Here is a tiny trained network, its code and every weight. The questions are about switching its units off for an input and a target symbol, where a switched-off unit gives its printed mean instead of its output.

import numpy as np


def w(rows, s, z=0):
    codes = np.array(rows[::2]) - 128.0
    scale = np.full(codes.shape[1], s)
    scale[-1] = z or s
    return codes * scale


def f(y):
    return np.maximum(y, 0)


def softmax(a):
    e = np.exp(a - a.max(-1, keepdims=True))
    return e / e.sum(-1, keepdims=True)


def log_softmax(a):
    a = a - a.max(-1, keepdims=True)
    return a - np.log(np.exp(a).sum(-1, keepdims=True))


def net(x, mask):
    ids = ['αβγεηθμξστφω'.index(c) for c in x.split()]
    T = len(ids)
    res = E[ids] + P[:T]
    u = 0
    for l in range(3):
        q, k, v = (res @ M[l].T for M in (Q, K, V))
        z = softmax(np.where(np.tri(T) > 0, q @ k.T / 3**0.5, -1e9)) @ v
        res = res + np.where(mask[u], z, O[l][:, -1]) @ O[l][:, :-1]
        u += 1
        y = f(res @ A[l][:, :-1].T + A[l][:, -1])
        res = res + np.where(mask[u : u + 8], y, B[l][:, -1]) @ B[l][:, :-1]
        u += 8
    return log_softmax(res[-1] @ U[:, :-1].T + U[:, -1])


Q, K, V, O, A, B = {}, {}, {}, {}, {}, {}
E = w([
[116,156,104],'α',
[118,160,149],'β',
[113,173,106],'γ',
[123,142,25],'ε',
[115,84,92],'η',
[118,129,114],'θ',
[119,130,114],'μ',
[121,98,153],'ξ',
[110,212,105],'σ',
[114,187,142],'τ',
[114,177,76],'φ',
[2,69,90],'ω',
],0.016)
P = w([
[2,89,233],'0',
[209,82,11],'1',
[56,230,23],'2',
[207,98,117],'3',
[65,217,67],'4',
[209,85,144],'5',
[72,213,87],'6',
[208,87,163],'7',
[80,204,95],'8',
[209,83,164],'9',
[85,206,105],'10',
[210,88,160],'11',
],0.0075)
Q[0] = w([
[165,140,148],'0.h1',
[197,108,189],'0.h1',
[58,38,254],'0.h1',
],0.0067)
K[0] = w([
[156,166,190],'0.h1',
[226,125,139],'0.h1',
[72,2,171],'0.h1',
],0.0042)
V[0] = w([
[141,83,254],'0.h1',
[163,193,151],'0.h1',
[132,190,96],'0.h1',
],0.0084)
O[0] = w([
[130,110,255,2],'0.h1',
[108,231,229,108],'0.h1',
[179,216,69,179],'0.h1',
],0.0059,0.0035)
A[0] = w([
[23,52,187,143],'0.n1',
[217,189,140,178],'0.n2',
[113,124,55,2],'0.n3',
[222,145,176,156],'0.n4',
[3,119,119,222],'0.n5',
[242,107,192,194],'0.n6',
[241,197,81,167],'0.n7',
[201,186,141,118],'0.n8',
],0.0081,0.0048)
B[0] = w([
[170,99,169,188],'0.n1',
[146,62,87,200],'0.n2',
[171,180,255,160],'0.n3',
[89,60,89,157],'0.n4',
[174,148,104,251],'0.n5',
[136,109,36,176],'0.n6',
[119,32,148,254],'0.n7',
[164,58,149,163],'0.n8',
],0.0094,0.0056)
Q[1] = w([
[186,2,139],'1.h1',
[164,25,200],'1.h1',
[62,117,98],'1.h1',
],0.0092)
K[1] = w([
[93,126,245],'1.h1',
[130,113,224],'1.h1',
[66,190,102],'1.h1',
],0.013)
V[1] = w([
[188,132,197],'1.h1',
[134,99,2],'1.h1',
[157,34,143],'1.h1',
],0.0088)
O[1] = w([
[189,73,160,186],'1.h1',
[30,215,191,107],'1.h1',
[254,211,160,253],'1.h1',
],0.0077,0.0048)
A[1] = w([
[44,140,154,196],'1.n1',
[181,122,1,149],'1.n2',
[183,148,191,204],'1.n3',
[6,209,100,254],'1.n4',
[117,49,19,126],'1.n5',
[74,199,21,104],'1.n6',
[127,183,96,56],'1.n7',
[125,179,115,49],'1.n8',
],0.0075,0.0048)
B[1] = w([
[191,162,14,176],'1.n1',
[121,142,226,254],'1.n2',
[163,159,45,189],'1.n3',
[147,118,3,246],'1.n4',
[19,105,190,228],'1.n5',
[44,101,66,194],'1.n6',
[69,73,129,146],'1.n7',
[40,18,82,141],'1.n8',
],0.0072,0.0095)
Q[2] = w([
[102,1,148],'2.h1',
[134,237,104],'2.h1',
[237,126,104],'2.h1',
],0.0061)
K[2] = w([
[176,37,167],'2.h1',
[99,253,97],'2.h1',
[118,190,170],'2.h1',
],0.0054)
V[2] = w([
[2,196,162],'2.h1',
[182,145,107],'2.h1',
[45,239,75],'2.h1',
],0.0081)
O[2] = w([
[237,66,249,2],'2.h1',
[111,255,14,162],'2.h1',
[253,98,103,131],'2.h1',
],0.0067,0.008)
A[2] = w([
[152,231,120,170],'2.n1',
[113,48,61,254],'2.n2',
[101,109,153,31],'2.n3',
[185,9,218,206],'2.n4',
[92,101,214,65],'2.n5',
[81,78,186,13],'2.n6',
[192,47,138,132],'2.n7',
[106,251,135,151],'2.n8',
],0.011,0.0067)
B[2] = w([
[215,93,93,182],'2.n1',
[57,205,156,251],'2.n2',
[150,104,23,141],'2.n3',
[175,137,241,167],'2.n4',
[242,84,56,158],'2.n5',
[164,26,40,161],'2.n6',
[97,205,254,167],'2.n7',
[183,131,173,173],'2.n8',
],0.0075,0.022)
U = w([
[122,173,79,160],'α',
[198,128,89,170],'β',
[249,136,122,71],'γ',
[72,67,63,1],'ε',
[158,169,197,123],'η',
[179,96,172,126],'θ',
[140,86,135,180],'μ',
[74,131,167,165],'ξ',
[160,82,135,155],'σ',
[119,149,210,137],'τ',
[174,44,65,47],'φ',
[70,128,167,160],'ω',
],0.011,0.0083)

Each question gives the input, a string of symbols that net reads in full, and the target symbol t.
The units are the heads (3 rows each of Q, K, V and O) and the neurons (one row each of A and B). Each row of codes is followed by its name. A weight is (code - 128) times the scale printed after its matrix; where a second scale follows, it is the last column's (O, A, B and U).
mask holds one flag per unit, layer by layer, with each layer's heads first. A switched-off unit (its flag False) gives its mean, the last column of its rows in O or B, instead of its output. The means were averaged over made-up inputs and are rounded, as every weight is.
A unit's drop is (log p(t) with every unit on - log p(t) with that unit switched off) / (log p(t) with every unit on - log p(t) with every unit switched off).
The circuit of an input: a set's keep is (log p(t) with only the set's units on - log p(t) with every unit switched off) / (log p(t) with every unit on - log p(t) with every unit switched off). Starting from the 12 units with the biggest drops (on a tie, the unit counted first), units are removed one at a time, each time the one whose removal leaves the highest keep (on an exact tie, the one counted first), for as long as the keep stays at least 0.8.
circuit, biggest first: the units of the circuit, biggest drop first
most important unit: the unit with the biggest drop
top k neurons: the k neurons with the biggest drops, biggest first
top k neurons in layer l: the k neurons of layer l with the biggest drops, biggest first
input ε φ φ β ω ω ξ ξ, target η: circuit, biggest first => (2.h1; 1.h1; 2.n7)
input θ τ ξ β β ξ φ φ τ, target β: circuit, biggest first => (2.h1; 1.n4; 1.h1; 1.n2)
input ε ξ β ξ β η ω ω, target η: top 2 neurons in layer 0 => (0.n1; 0.n5)
input β β β ξ, target ε: top 2 neurons => (1.n5; 0.n1)
input ω ω γ θ β β ξ τ τ σ β ω, target γ: circuit, biggest first => (1.h1; 0.n1; 0.h1)
input τ ξ σ β, target φ: top 2 neurons => (1.n5; 2.n6)
input ξ ξ ξ ε, target α: circuit, biggest first => (2.h1; 0.h1; 1.h1)
input β σ σ σ ξ ω ε β ξ σ ξ σ, target ε: top 3 neurons in layer 0 => (0.n7; 0.n2; 0.n1)
input τ σ ω τ τ φ, target φ: top 2 neurons => (1.n5; 0.n7)
input β ε η ξ β γ ξ μ ξ α, target ε: top 2 neurons => (1.n5; 0.n1)
input ξ τ τ ξ, target α: top neuron => (0.n1)
input ω μ ξ θ σ ε α σ ξ σ α η, target γ: top 2 neurons in layer 2 => (2.n2; 2.n1)
input τ β ε φ β ξ β β τ η τ τ, target φ: top 4 neurons => (1.n5; 2.n6; 2.n5; 1.n2)
input ξ β τ ξ ξ α β, target β: top 2 neurons in layer 0 => (0.n7; 0.n6)
input ω β θ ξ, target γ: most important unit => 1.h1
input θ θ θ ω ξ σ σ ω η α ω β, target ξ: top 2 neurons => (0.n1; 0.n7)
input θ η α ε ξ ω ξ α φ φ, target ξ: top 2 neurons => (0.n7; 0.n1)
input μ τ η σ μ η, target ω: top 2 neurons => (0.n1; 0.n7)
input ξ ξ θ μ τ ξ σ ε, target α: top 3 neurons => (0.n7; 0.n1; 1.n3)
input β θ η ξ ξ ω β ε γ η φ φ, target ε: top neuron => (0.n7)
input η ξ γ β ε φ α ω, target β: top 3 neurons => (1.n4; 0.n1; 0.n5)
input σ α τ τ, target θ: top 4 neurons in layer 2 => (2.n4; 2.n5; 2.n6; 2.n7)
input ξ η τ σ ξ φ ε α ξ τ, target α: top 3 neurons => (0.n7; 0.n1; 0.n2)
input ξ ξ θ γ ξ η ξ ε β γ τ β, target α: top 4 neurons in layer 0 => (0.n1; 0.n2; 0.n4; 0.n7)
input τ θ ξ ω ξ τ, target φ: top 4 neurons in layer 2 => (2.n6; 2.n5; 2.n3; 2.n7)
